Below are the code and all the weights of a small trained network. Each question names an input and a class and asks about switching units off, where a switched-off unit gives its printed mean instead of its output.

import numpy as np


def w(rows, s, z=0):
    codes = np.array(rows[::2]) - 128.0
    scale = np.full(codes.shape[1], s)
    scale[-1] = z or s
    return codes * scale


def f(y):
    return y / 2 * (1 + np.tanh(0.7978845608 * (y + 0.044715 * y**3)))


def log_softmax(a):
    a = a - a.max(-1, keepdims=True)
    return a - np.log(np.exp(a).sum(-1, keepdims=True))


def net(x, mask):
    res = np.array(x, float).reshape(1, 5) / 4 @ E
    y = f(res @ A[0][:, :-1].T + A[0][:, -1])
    res = res + np.where(mask, y, B[0][:, -1]) @ B[0][:, :-1]
    return log_softmax(res[-1] @ U[:, :-1].T + U[:, -1])


A, B = {}, {}
E = w([
[186,90,151,129,81,49],'x0',
[41,85,136,90,160,123],'x1',
[167,138,142,29,101,101],'x2',
[138,187,168,120,111,126],'x3',
[213,144,125,115,251,136],'x4',
],0.015)
A[0] = w([
[79,147,161,167,114,163,108],'neuron 1',
[146,139,99,224,205,153,195],'neuron 2',
[117,168,95,214,122,154,158],'neuron 3',
[117,174,158,94,97,154,169],'neuron 4',
[95,67,113,67,80,142,199],'neuron 5',
[119,132,165,128,119,153,100],'neuron 6',
[71,193,93,181,118,163,199],'neuron 7',
[112,158,148,217,75,108,253],'neuron 8',
[105,163,162,209,90,177,144],'neuron 9',
[49,204,105,172,104,112,145],'neuron 10',
[171,153,184,5,149,112,183],'neuron 11',
[90,93,65,107,146,147,167],'neuron 12',
[149,146,140,182,182,140,122],'neuron 13',
[163,102,160,163,90,47,90],'neuron 14',
[177,168,147,76,143,125,120],'neuron 15',
],0.014,0.0035)
B[0] = w([
[81,83,180,128,95,172,199],'neuron 1',
[214,23,78,218,174,129,250],'neuron 2',
[213,61,188,123,176,181,222],'neuron 3',
[107,113,115,75,136,151,187],'neuron 4',
[76,178,40,153,128,118,228],'neuron 5',
[106,89,150,116,106,122,139],'neuron 6',
[98,69,192,137,143,190,243],'neuron 7',
[240,127,168,109,35,137,243],'neuron 8',
[211,112,198,100,48,179,231],'neuron 9',
[91,97,188,76,47,246,229],'neuron 10',
[87,172,148,39,224,50,249],'neuron 11',
[62,190,59,193,79,155,186],'neuron 12',
[241,78,114,122,233,119,197],'neuron 13',
[177,194,104,185,21,2,212],'neuron 14',
[140,150,127,84,157,162,194],'neuron 15',
],0.0083,0.015)
U = w([
[184,43,98,229,193,173,129],'0',
[184,232,104,143,82,143,36],'1',
[13,92,165,154,36,225,117],'2',
[177,151,143,213,1,48,180],'3',
[14,163,24,205,96,186,193],'4',
[145,80,254,145,75,244,4],'5',
[96,174,170,8,162,79,210],'6',
],0.0086,0.0041)

Each question gives the input, the list of numbers given to net, and the class t.
The units are the neurons (one row each of A and B). Each row of codes is followed by its name. A weight is (code - 128) times the scale printed after its matrix; where a second scale follows, it is the last column's (A, B and U).
mask holds one flag per neuron, in row order. A switched-off neuron (its flag False) gives its mean, the last column of its row in B, instead of its output. The means were averaged over made-up inputs and are rounded, as every weight is.
A unit's drop is (log p(t) with every unit on - log p(t) with that unit switched off) / (log p(t) with every unit on - log p(t) with every unit switched off).
The circuit of an input: a set's keep is (log p(t) with only the set's units on - log p(t) with every unit switched off) / (log p(t) with every unit on - log p(t) with every unit switched off). Starting from the 12 units with the biggest drops (on a tie, the unit counted first), units are removed one at a time, each time the one whose removal leaves the highest keep (on an exact tie, the one counted first), for as long as the keep stays at least 0.8.
circuit, biggest first: the units of the circuit, biggest drop first
k most important neurons: the k neurons with the biggest drops, biggest first
drop when u is switched off: that unit's drop, to one decimal
input [-5,1,-2,-2,1], class 0: circuit, biggest first	neuron 2
input [6,1,6,-8,0], class 6: 3 most important neurons	neuron 11; neuron 2; neuron 8
input [3,-8,2,-1,4], class 1: circuit, biggest first	neuron 15; neuron 7
input [-4,-7,3,-4,-1], class 0: 3 most important neurons	neuron 10; neuron 9; neuron 8
input [4,2,4,4,-4], class 6: 2 most important neurons	neuron 11; neuron 2
input [-1,6,-2,7,1], class 2: circuit, biggest first	neuron 3; neuron 8
input [-7,5,6,-3,-5], class 4: 3 most important neurons	neuron 5; neuron 12; neuron 9
input [-3,-4,1,6,4], class 0: 4 most important neurons	neuron 2; neuron 13; neuron 10; neuron 14
input [-2,-7,2,4,6], class 0: 2 most important neurons	neuron 2; neuron 13
input [5,-1,1,-2,2], class 3: drop when neuron 14 is switched off	0.7
input [-4,5,6,4,-3], class 6: drop when neuron 11 is switched off	0.2
input [0,-6,3,1,-7], class 3: drop when neuron 14 is switched off	0.9
